Each row is followed by its class.
[-1.59,-0.98,-1.92,-1.27,+0.57,+0.78,+0.59,-0.16,+1.04,+0.85,+1.16,-0.48,+0.88,-0.69,+0.08,+0.54,+1.21,-1.24,-0.01,-1.03,-1.87,+0.13,-1.28,-0.47,-0.21,-1.26,-0.42,-1.54,-1.92,+1.84,+0.15,+1.29,-0.39,-1.34,-1.37,+3.82,-0.12,+1.58,-1.46,-0.97,-2.09,+0.09,+0.32,-0.85,-0.42,-0.46,-1.36,+0.59,-1.37,-1.68,-0.10,-0.70,-0.49,+0.94,-2.72,+1.42,-1.75,-1.28,-0.85,-0.11,-0.43,+1.77,+1.42,-1.61,+0.46,+0.64] : Q926
[-0.37,+1.37,-1.63,+0.65,-0.66,+1.09,+0.31,+0.32,+1.05,+0.07,-1.50,+0.48,+0.31,+1.02,-0.13,-1.20,-2.05,-1.42,-1.12,-2.27,+1.49,+0.45,+0.80,+0.59,-0.63,+1.92,-1.98,+1.06,+1.35,+0.36,+0.59,-2.83,+0.94,+2.11,+1.66,-1.29,+0.32,-0.06,+1.44,-0.29,+0.25,-0.72,-0.13,+0.54,+3.46,+0.43,+0.45,-0.22,+2.93,-1.47,+0.48,+0.38,-0.82,-0.10,+1.94,+0.23,+0.06,+0.87,-0.59,+0.61,-1.13,-0.71,-0.14,+0.61,+1.52,-0.86] : Q729
[+0.43,+1.17,+5.70,-1.96,+0.58,+0.33,+1.77,+0.43,+0.56,+0.50,-2.24,+1.84,-0.90,+3.42,+1.29,-0.74,-0.73,-3.11,-2.78,-0.03,+1.18,+0.59,-0.39,+0.58,-5.31,-0.49,-0.29,-0.32,-2.53,-0.62,+0.34,-4.49,-3.40,+0.88,+1.92,-1.55,-0.28,-4.24,+3.91,+0.26,+0.65,-0.27,+1.92,-2.57,+3.77,-2.50,+1.66,-0.82,+0.35,-0.94,-0.26,+1.88,-1.44,-1.94,-0.21,-2.09,-2.39,+0.74,+4.84,+3.58,-0.21,-0.77,-0.83,+0.63,+1.64,+3.19] : Q926
[+1.20,+2.05,-1.04,-0.77,+0.25,-0.01,+0.68,+0.93,+0.06,-0.48,-0.47,-0.17,-0.23,+2.30,+1.18,-0.44,+2.22,-3.23,-2.55,+0.45,-0.56,-0.78,+0.11,-0.74,+0.02,+2.25,-0.74,-0.03,-0.94,+0.29,-0.59,-3.57,-1.91,+1.12,+1.02,-1.71,-1.63,-1.31,+2.40,-0.44,+1.12,-0.62,+3.36,-1.37,+3.52,-0.54,+4.28,-1.66,+2.14,+0.99,-1.66,+1.35,-0.16,-0.14,+0.80,-0.13,-0.86,+1.63,+1.05,+1.26,-1.93,-0.90,-0.04,-0.76,+1.10,-1.07] : q331
[-1.06,-0.39,-1.61,+0.13,-1.31,+1.14,-0.16,-0.29,+0.39,+0.76,+0.83,+0.05,+0.30,-0.61,-0.35,-0.23,-0.54,-1.99,-3.20,-0.85,+3.39,+0.91,-0.11,-0.84,-0.67,+1.14,-0.72,-0.62,-0.61,+0.28,+0.77,+2.58,-0.80,-0.57,-0.69,-0.57,-0.27,-1.30,-0.09,+2.32,+0.42,-0.61,-1.56,+1.76,+1.32,+1.31,-1.05,-0.68,-1.19,+0.89,+1.26,+2.21,-0.42,-1.21,-3.57,+0.20,+1.86,-0.70,-0.67,-0.33,-0.21,-1.06,-0.38,-1.28,+0.58,-1.88] : Q729
[+0.18,-0.69,-5.42,-0.31,+0.37,-0.99,+0.08,-1.52,-0.31,+0.70,-1.10,-1.33,-1.54,+0.56,+0.60,-0.08,-0.46,-1.35,-2.29,-2.43,+1.48,-0.24,-1.29,-0.29,-0.41,-0.97,+0.25,-0.65,+1.59,+0.79,+3.06,-0.07,-0.45,-0.57,-0.57,+0.96,-1.00,-0.01,+0.44,+3.51,-2.44,-0.97,+0.90,+0.19,+2.53,-0.06,-0.66,-1.64,-2.10,-0.88,-1.01,+3.79,-0.24,+0.18,+0.89,-0.56,-3.81,-0.07,-2.78,-1.78,-1.02,+0.62,+0.73,-0.67,+1.36,-1.05] : q331
[-0.03,+0.79,-0.66,-0.20,-0.62,-0.69,+0.30,-0.44,+1.96,-0.85,-0.83,+0.60,+1.21,+0.34,+0.30,-0.32,-1.28,+0.87,+0.86,-0.58,-0.57,+0.73,+1.92,+1.42,+0.09,+0.51,-0.48,+2.36,-0.56,+0.44,-0.90,-0.29,-1.09,+0.63,+2.21,-0.96,+0.71,+0.87,+2.19,-0.90,-1.04,+1.43,-0.91,-0.41,-0.30,+0.55,-1.53,+0.00,+0.96,-2.22,+0.12,-4.65,-0.88,+1.61,+0.70,-0.67,-0.22,+0.03,-0.58,+1.73,-0.45,+1.33,-0.35,-1.65,+0.10,+0.39] : Q729
[-1.07,+0.05,+4.74,+0.70,-0.32,+0.70,+1.65,-0.29,+1.12,-0.33,+0.61,+1.28,-0.22,-0.27,-0.08,-1.06,-2.62,+0.67,-1.32,-2.38,+1.82,+2.25,+1.69,+0.51,-1.66,+0.48,-0.46,-0.65,-1.77,-6.97,-1.07,-1.20,-1.83,+0.68,-1.46,-0.01,+0.38,-0.40,+1.11,-1.79,-1.19,-1.10,-2.94,-0.51,-0.64,-0.76,+1.41,+1.27,-0.82,+0.36,+1.80,-0.89,-0.81,-2.95,-0.23,-0.31,+2.78,-0.41,+2.36,+3.32,+1.16,-1.72,-1.58,-1.17,-1.63,+2.60] : Q305
[+2.11,+0.41,+1.29,+0.33,-0.38,-0.21,+0.45,+1.82,-0.07,-0.61,+1.39,+0.79,-2.01,+3.42,-1.16,-0.40,-0.43,+1.49,-0.74,-3.51,+1.93,+0.02,+0.31,-0.44,+2.44,-0.17,+1.09,-0.71,-0.47,-0.72,+0.14,+0.65,+0.12,+1.84,-1.99,-1.42,+1.20,-1.12,-1.15,+1.71,+1.20,-0.55,+0.66,-0.71,-0.22,-1.04,+0.85,-2.09,+0.57,+5.73,+1.88,+0.51,+1.46,-0.19,+1.78,-1.72,+5.90,-0.27,+1.04,-0.56,-0.07,-1.92,-2.45,-1.67,+0.89,-1.32] : Q729
[-2.16,+0.02,-0.78,-0.11,-0.14,+2.52,+0.53,+0.10,+0.09,+0.07,-1.99,-0.34,+0.30,+1.22,+0.10,-0.28,-1.44,-0.74,-2.37,-0.51,+2.42,-0.18,+1.24,-0.49,-0.17,+1.57,-0.84,+0.43,-0.52,+0.01,+1.43,+0.10,-0.46,-0.26,+0.24,-0.48,-1.43,-1.45,+1.67,+1.07,-0.54,-0.93,-1.73,+0.76,+1.86,-0.52,+0.21,+1.04,-0.66,-0.16,+1.04,+2.89,-0.62,-0.72,-1.34,-1.73,-0.31,-0.75,-0.99,+1.77,-1.36,+0.06,+0.40,+0.08,+0.24,-0.07] : q798
[+0.03,+1.21,+1.48,-1.39,-0.09,-0.44,+1.73,+0.94,+0.53,+0.62,-0.42,-1.00,+0.87,+0.76,+2.45,-0.67,+0.73,-1.38,+0.31,+0.10,-2.91,-1.01,+0.83,-0.48,-0.77,-0.66,+0.59,-0.35,-0.41,+0.23,-0.61,-1.51,-0.55,-0.39,+1.72,+0.49,-0.09,+0.20,+2.94,+0.81,-1.99,+0.07,+2.43,-5.38,+1.91,-1.77,+0.22,-0.59,-0.83,-2.32,-0.68,-0.62,-1.22,+1.38,-0.56,-0.70,-5.30,+1.45,+1.49,+1.54,-0.14,+1.30,+1.60,+1.41,+1.12,+2.01] : q331
[+0.79,-0.78,+2.82,+0.02,-1.09,+0.95,+0.71,+0.25,+0.26,-0.13,+0.87,+0.99,-0.44,+1.25,+0.46,-0.43,-1.52,+0.25,-1.51,-1.16,+2.34,+0.93,+1.26,+0.12,-1.84,+0.34,-0.79,-0.71,-1.63,-2.43,-0.38,+0.90,-0.61,+0.16,-1.08,+1.32,-0.19,-0.95,+0.44,-0.46,-0.26,+0.33,-2.09,-0.02,+0.17,-0.56,+0.87,-0.03,-1.26,+1.27,+1.52,+0.29,+0.24,-1.91,-0.02,-0.23,+3.01,-0.16,-0.82,+1.61,+0.97,-3.15,-1.35,-0.66,-0.52,+0.72] : Q305
[-1.20,+0.62,+5.77,-0.58,-0.02,+0.52,+1.97,+0.00,+0.10,+0.85,-1.22,+3.35,-0.07,+2.59,+1.28,-1.67,-1.02,-1.34,-1.45,-1.56,+2.93,+0.06,+0.12,+0.03,-2.07,+0.57,+0.72,-0.61,+0.51,-0.29,+0.80,-3.09,-0.50,-0.30,+6.53,+0.04,-0.79,-0.61,+4.19,+0.62,-1.17,-1.03,+0.78,+0.29,+1.85,-2.27,+1.92,-0.58,-0.93,-2.27,-0.41,+1.93,-0.30,-0.59,+0.54,-1.35,-2.48,+1.44,+1.43,+2.72,-0.84,-1.51,-0.10,+2.55,+1.06,+3.24] : Q926
[-0.46,+0.24,-0.65,-1.11,-1.36,+0.61,+1.49,+0.62,+1.06,+0.86,+1.25,-0.39,+0.70,-1.10,+1.16,-0.16,+0.10,+1.06,+3.63,-1.07,-2.27,+1.06,+0.95,+0.32,+1.64,-0.16,+0.24,-0.28,-2.36,-0.11,-0.65,+0.84,-1.82,-0.60,-0.06,-0.18,-0.51,+0.01,+2.44,-0.08,+0.11,+0.54,-0.85,-0.53,+0.26,-0.95,+1.89,+0.03,-1.16,-1.65,+1.60,+0.29,-1.00,+0.57,-0.91,-1.15,-0.72,+0.89,-1.21,+1.70,-0.85,+2.87,+1.11,-0.74,+1.33,+1.06] : Q729
[+3.79,+0.04,+0.67,+2.40,+0.01,+0.21,+0.95,-0.57,+1.67,+0.07,-0.58,+0.00,-0.36,+0.75,+3.50,-0.20,-1.20,-0.79,-1.17,-0.71,+0.71,+0.26,-0.29,-0.97,-1.50,-0.13,+0.32,-1.27,+1.18,+1.26,+1.64,-1.99,+0.11,+0.67,+0.50,+0.84,-0.80,+0.29,+0.88,-0.36,-1.03,-0.55,-0.57,-0.10,+1.56,-0.66,-0.15,+2.93,-1.03,-1.89,-0.43,+0.22,-1.35,-0.31,+0.79,-0.17,-2.70,-0.12,+0.82,+2.13,-1.95,-1.53,+0.20,+0.71,+0.63,+2.87] : Q926
[+0.11,+0.05,-1.34,+0.53,-0.11,+0.39,-0.39,+0.66,-1.00,+0.15,+1.49,-2.02,-1.25,+0.69,-0.63,-0.58,+0.13,+0.81,+0.19,-0.47,+0.43,+0.58,-0.52,+0.43,+2.53,+1.24,-0.06,-0.09,+0.30,-0.34,+0.03,+2.82,-1.07,+0.04,-0.92,-0.01,+1.28,+0.08,-1.64,+2.77,+0.67,+0.96,-0.65,+0.97,-0.48,+0.41,-0.64,+0.06,+0.33,+2.13,+1.24,+0.13,+1.06,-0.17,+0.69,-0.78,+1.33,-1.02,-2.34,+0.33,+0.10,-0.55,+0.31,-0.07,-2.03,-1.65] : Q305
[-0.11,+1.55,+1.90,-0.67,+0.09,+0.71,+0.33,+1.92,+0.05,-0.14,+0.24,-0.59,-0.88,+1.63,+0.79,-0.28,+2.26,-2.10,-0.31,+0.58,-1.28,-0.70,+1.47,-1.13,+1.75,+2.98,-0.32,+1.05,-0.40,-0.03,+0.29,-2.31,-0.38,+2.95,+2.03,-1.63,-0.39,-1.69,+2.41,-1.17,+1.86,-0.24,+2.89,+0.07,+2.47,-1.58,+2.11,-1.53,+2.40,-0.35,-0.39,-0.30,-1.22,+0.08,+3.73,-0.23,-1.22,+0.94,+1.95,+2.40,-1.07,-1.06,+0.10,+0.04,+0.50,+1.12] : Q926
[-0.23,-1.11,-1.34,-0.88,-0.18,-0.63,+0.26,+1.32,-0.40,-0.45,+5.16,-3.82,-0.59,-0.47,+0.78,-0.81,+1.83,+1.78,+1.05,-4.51,-1.11,+0.42,+2.43,-0.08,+0.03,-0.56,+0.48,-0.85,-1.50,-0.14,+0.96,+4.95,-1.45,+0.76,-1.71,-0.12,-0.20,+0.74,+0.08,+2.80,-2.33,+0.62,-0.07,+0.29,-2.14,-1.40,+2.98,-0.97,-1.74,+2.28,+4.39,-0.08,+1.93,+0.70,+0.99,-3.00,-0.08,-1.38,-1.82,+1.60,-1.70,+0.12,-1.55,-0.25,-0.04,-0.53] : Q729
[-0.42,+0.54,+0.10,-0.73,-1.02,+1.10,+1.22,+0.87,+2.22,+0.57,-1.12,+2.16,+0.22,+0.35,+0.00,+0.25,-1.12,-0.81,-1.27,+0.33,-1.54,-0.75,+0.25,+0.07,-1.45,-0.70,-0.07,+0.12,-2.31,-0.18,-1.30,-0.58,-2.05,-0.17,+0.33,-0.58,-0.94,-3.54,+1.55,-1.16,+1.81,-0.12,+0.29,+0.87,+0.18,-0.10,-0.08,-0.67,-0.21,-0.83,-0.95,+0.12,-1.06,-0.20,-0.51,-0.59,-1.33,+0.29,+1.43,+1.40,+0.08,+2.15,-0.54,-2.34,+0.07,+1.86] : Q926
[-0.54,+0.09,-2.23,+0.31,-0.50,-1.19,+0.77,+0.56,-0.33,-0.77,-0.09,-2.28,-0.26,+0.99,+1.48,-2.05,+1.02,+1.15,+0.97,-2.61,+1.10,-3.39,+0.23,-0.15,+1.75,-1.65,+0.80,-0.64,+3.16,+0.74,+3.56,+0.81,+0.07,-2.95,-0.80,+1.22,-0.74,+1.81,+2.04,+2.92,-3.47,-0.89,+1.44,+0.69,+0.91,-1.08,-2.02,-1.64,-2.48,-1.91,+0.45,+1.73,+0.00,+1.15,+0.60,+3.95,-5.57,-0.65,-2.67,+0.39,-0.06,+1.15,+1.60,+2.62,+2.01,-0.32] : q331
[-0.28,+0.29,-0.52,+0.18,-0.33,+0.02,-0.20,+0.77,+0.35,+0.14,+1.13,-2.21,-0.52,-2.23,-1.19,+0.27,+0.80,+0.11,+0.70,-0.46,+1.12,+0.50,-0.40,+0.32,+0.60,+0.39,-1.70,+1.23,-1.08,-0.50,-1.37,-2.10,-1.33,-0.11,-0.64,-0.16,+0.63,-0.39,-2.07,+0.34,+0.91,-0.13,-0.46,+0.43,-0.25,+0.49,-0.23,-0.46,+1.20,+1.88,+1.45,+1.41,+0.34,-0.67,+1.12,-0.43,+3.83,-0.39,-0.97,-1.19,+0.24,-0.33,-0.81,-2.59,+0.33,-2.00] : Q305
[-0.41,+0.24,-2.75,-1.28,+0.26,-1.09,+0.79,+0.92,-0.93,+1.44,+0.58,-1.42,+0.64,+0.92,+0.68,-0.16,+1.61,-1.07,-0.34,-1.68,+0.06,-0.49,+0.08,-0.87,+0.51,+0.00,-0.11,+0.77,+0.70,+0.12,+1.30,+1.93,-0.28,+0.20,-1.18,-0.65,-0.32,-0.14,-0.26,+2.90,-0.86,+0.32,+2.84,+0.02,+0.85,+0.49,+0.44,-1.50,+0.15,+1.56,+0.95,+2.00,+0.37,+0.48,+1.90,-2.10,-0.51,+0.60,-2.66,-0.87,-0.65,+0.87,+0.47,+0.06,+0.93,-2.25] : Q305
[-1.12,-0.52,-0.31,-0.86,-0.40,+1.02,+0.91,+1.11,+1.93,+0.31,+0.06,+0.32,+1.02,-0.16,+1.48,+0.52,-1.49,-0.17,+1.13,-2.02,-1.01,+0.78,+1.60,+0.59,+0.67,-1.56,+0.79,+1.28,-2.12,-0.38,-0.02,+1.06,-1.33,-0.04,+1.49,-0.70,-2.96,-1.35,+4.16,+0.83,-1.03,+1.94,+0.50,+0.96,-1.11,-1.25,+1.39,-0.78,-1.59,-2.68,+1.26,+0.85,-1.37,+0.02,-0.27,-1.71,-3.19,+0.83,+0.13,+2.17,-1.38,+2.62,+0.45,-0.50,+0.46,+1.41] : Q926
[+0.18,+0.06,-0.60,+0.10,+0.09,-0.76,+0.66,-0.33,-1.67,+0.58,+0.23,-0.65,-0.76,+0.75,-0.16,-0.57,-0.68,-1.84,-2.99,-2.25,+3.74,-0.14,+0.03,-0.95,-1.20,+2.26,-0.58,-0.06,+0.68,+0.21,+2.02,+0.10,+1.40,+0.80,+0.38,-0.11,-0.43,-1.58,+0.24,+2.00,+0.83,-0.34,-0.10,+0.61,+2.18,+0.58,+0.01,-1.34,+0.00,+0.95,+0.77,+2.78,-0.03,-1.35,+0.64,-0.78,+0.69,+0.21,-0.97,+0.27,-0.96,-1.55,+0.01,+0.21,+0.67,-2.09] : Q729
[-1.07,-1.00,-0.99,-1.42,-0.12,+0.54,+0.57,-0.59,+0.56,+1.05,+0.56,+0.94,+0.14,-1.15,+0.32,+0.99,-0.50,-2.26,-3.15,+0.13,+2.38,+0.64,+0.95,-0.80,-1.66,+0.17,-0.85,-0.99,-2.29,-0.36,+0.43,+3.13,-3.08,-0.77,-1.08,-0.47,-2.02,-2.41,+0.69,+2.43,+1.08,-0.42,-1.69,+0.67,+1.33,+0.69,+0.57,-0.90,-0.41,+1.33,+1.48,+3.86,-0.35,-1.60,-1.94,-1.41,+0.34,-1.50,-0.74,+0.01,-1.09,+0.29,-0.44,-1.73,+0.20,-1.06] : q798
[+1.11,+2.91,-0.74,+0.37,-0.74,-0.09,-1.10,-0.99,-1.33,-1.99,-2.34,+1.44,+0.30,+4.23,-1.24,-1.57,-0.67,+0.59,-1.47,+0.33,+1.77,+0.40,-1.26,+0.08,-1.57,+3.19,-1.18,+1.39,+4.75,+2.34,+0.52,-6.16,+1.90,+2.19,+2.00,-1.01,+3.45,-1.87,-1.53,-3.42,-0.29,-1.39,+0.33,+0.08,+1.28,-1.55,-0.24,+1.33,+3.58,-2.03,-1.90,-2.35,+0.19,+0.57,+1.96,+2.49,+2.47,+0.94,-0.18,-0.51,+1.08,-4.86,+0.00,+2.25,-0.12,-1.09] : Q926
